Rows, each with roughly how far along a hidden order it lies (0 to 30)
In the rows, 128 means zero.
[167 129 125 101 124 118 129  62 131  94 127  65 127  64 124 120 127 145
 123 175 118 184 141] -> 23
[170 151 137  82 119 112 121  54 133  72 131  40 119  35 118 131 118 164
 122 212 125 208 150] -> 30
[177 155 137  85 120 109 122  45 130  85 129  44 121  43 119 126 122 161
 123 213 126 216 146] -> 30
[139  94 108 149 134 156 111 157 146  81 137 137 115 177 125 184 106 100
 130  82 125   1 103] -> 1
[135 109 127 145 130 137 117 128 132 107 128 111 126 140 126 142 117 121
 126 120 122  92 111] -> 12
[131 112 127 118 130 129 125 111 132 114 126 108 130 127 127 134 124 124
 125 133 117 120 121] -> 14
[136 101 118 143 133 143 111 144 142  92 134 129 119 171 124 172 105 106
 129  84 124  16 107] -> 5
[159 129 119 104 124 118 130  65 133 100 127  92 128  66 123 127 128 139
 122 176 118 183 131] -> 22
[152 140 135 100 124 111 132  85 128 113 123  80 131  60 124 108 131 152
 123 170 123 215 138] -> 26
[159 141 136  92 122 112 129  59 127 103 125  64 120  61 122 112 128 155
 123 194 123 220 145] -> 27
[171 136 129  86 123 114 127  58 132  87 127  58 125  63 120 130 122 152
 123 192 121 195 144] -> 26
[137 100 122 147 132 148 114 152 139 100 132 131 120 178 125 164 111 106
 130 111 125  10 105] -> 5
[119 103 118 144 133 151 113 139 142  78 134 137 119 180 126 170 110 102
 130  87 124  15 104] -> 3
[141 117 122 118 127 126 130  90 131 109 126 100 131  81 127 123 129 128
 123 144 114 164 125] -> 18
[159 117 118 112 128 130 124  91 137  91 132  87 122  89 125 144 123 131
 124 146 116 131 127] -> 17
[118  92 110 164 135 154 121 176 140 110 131 167 124 194 128 167 112  96
 130  57 127   1 101] -> 0
[109 109 135 141 131 135 122 150 128 135 121 123 135 144 129 124 123 117
 127 105 123 119 106] -> 11
[128 111 128 130 130 133 119 128 132 107 126 118 126 162 127 136 119 120
 126 106 120  91 113] -> 12
[172 137 132  94 122 113 127  61 129  92 128  66 128  48 121 130 125 154
 122 200 123 205 142] -> 27
[166 132 127  95 123 114 130  63 133 102 127  71 126  62 122 125 128 144
 123 167 117 189 141] -> 24
[146 106 122 123 130 137 113 123 138  84 132 105 120 133 124 154 111 118
 126 134 122  65 113] -> 11
[161 121 120 113 127 129 127  82 135  98 129  90 126  88 125 135 125 130
 124 138 116 151 131] -> 17
[139 106 123 137 130 145 110 132 140  96 133 110 116 153 124 169 108 118
 128 115 125  44 107] -> 8
[138 108 124 132 130 140 113 123 138  90 131 105 120 150 125 157 111 117
 127 120 123  12 109] -> 10
[158 146 143  91 122 110 128  62 125 118 124  75 130  64 123 108 132 155
 124 215 124 218 139] -> 28
[169 148 140  86 121 108 121  52 128  89 124  59 123  45 119 122 126 164
 124 228 126 208 146] -> 30
[148 126 122 115 126 122 129  92 131 108 127 104 129  79 126 128 137 129
 123 153 114 157 129] -> 19

Next part:
[133 122 115 140 123 181 111 160 128 116 121 104 114 122 161 131 105 122
 110 141 112 114 121 122 123 133 122  59 120 107 125 104 125 131 101 110
 116 127 107 105 140 140 120 106] -> 0
[110 122 125 108 118 105 151 106 134 161 124 197 131 131 143 153 123 129
 128 135 115 129 126 128 129 126 180 255 128 143 121 122 123 107 122 146
 160 125 144 157 123 119 140 162] -> 30
[145 142 150 108 125 121 162 105 132 112 120 124 120 145 169 153  98 133
 145 123 255 114 126 130 128 123 152 113 125 145 120 176 134 102  99 108
 127 130 130 150 102 125 129 132] -> 25
[117 123 114 156 124 183 114 151 128 122 129  84 116 119 144  86  94 121
 119 126  84 107 123 129 120 133 137  58 130 108 123 103 128 134 110 103
 164 131 111 104 123 154 120 104] -> 1
[132 135 137 108 125 120 165  95 139 127 115 176 125 131 167 134  87 133
 136 130 185 111 118 122 127 124 192 197 121 154 116 169 127 100 103 113
 147 127 125 157 100 126 138 162] -> 29
[113 120 117 153 121 179 110 156 127 123 129  89 116 126 144 101 110 122
 110 129  65 119 127 134 120 133 121  78 131 103 126  92 126 134 113 110
 149 130 107 104 139 157 119 101] -> 0
[144 148 143 113 128 115 160 105 130 110 114 114 121 146 160 151 100 134
 151 124 255 114 128 133 129 123 124 119 127 146 122 175 136  99  99 107
 129 132 132 126 105 122 126 123] -> 24
[116 122 118 152 123 165 107 151 128 131 135  82 122 122 129  87 101 121
 111 124  66 112 126 136 121 133 131  72 136 105 124  99 128 130 117 104
 181 133 112 103 124 156 120 105] -> 2
[163 133 113 114 136 114 123 148 129 129 126 134 118 121 119 164 176 129
 171 139 139 108 119 134 143 128  97  55 118 113 127  96 132 110  95 108
 116 125 116 124 133 131 128 125] -> 5
[117 126 157 131 130 123 107 113 126 111 129 161 152 125 114  95 130 124
 105 121  75 160 126 115 119 128 132  79 121 139 144 183 125 180 197 154
 109 128 116 111 119 123 131 151] -> 18
[159 145 121 125 147 112 152 115 128 106 117  77 119 132 124 121 110 135
 191 120 210 108 137 150 140 124 102  60 133 131 132 124 142 105  94 103
 127 130 146 150 112 126 123 106] -> 17
[146 144 147 105 126 120 161  98 134 115 114 123 122 139 172 138  87 133
 144 119 247 107 120 123 129 124 159  96 124 149 117 187 133 104  94 104
 136 131 126 151  94 126 129 132] -> 26
[119 123 125 131 127 136 111 134 129 135 145  78 141 116 107  72 108 122
 118 121  64 107 121 130 120 133 138  86 131 109 124 116 132 133 147  99
 209 136 110 108 108 157 127 119] -> 5
[165 149 129 127 143 120 159 104 132 114 114  79 118 134 136 112  86 134
 177 116 240  96 137 141 137 124 119  43 132 139 128 157 140  99  92  97
 128 132 140 150  98 128 123 111] -> 19
[153 144 129 124 137 110 152 119 127 111 117  83 117 140 133 137 108 135
 183 120 225 113 138 149 135 123 102  78 134 133 132 137 141 105  96 107
 124 131 143 146 106 124 122 112] -> 19
[156 137 112 112 141 108 140 153 129 129 129 120 118 121 118 148 172 130
 181 133 138 110 121 142 148 126 101  48 118 113 124  95 135 107  96 108
 125 125 121 128 132 126 128 119] -> 7
[123 119 116 140 124 139 130 103 126 169 132 122 138 122 125 111 104 125
 112 122 116 133 141 115 131 129 174 245 151 158 123 141 123 126 146 167
 120 125 171 154 134 122 127 125] -> 29
[137 123 117 143 124 176 111 157 128 118 120 115 114 123 160 139 109 122
 114 143 104 114 119 122 122 131 118  57 121 104 126 101 127 134 100 107
 115 126 111  98 139 137 120 103] -> 0
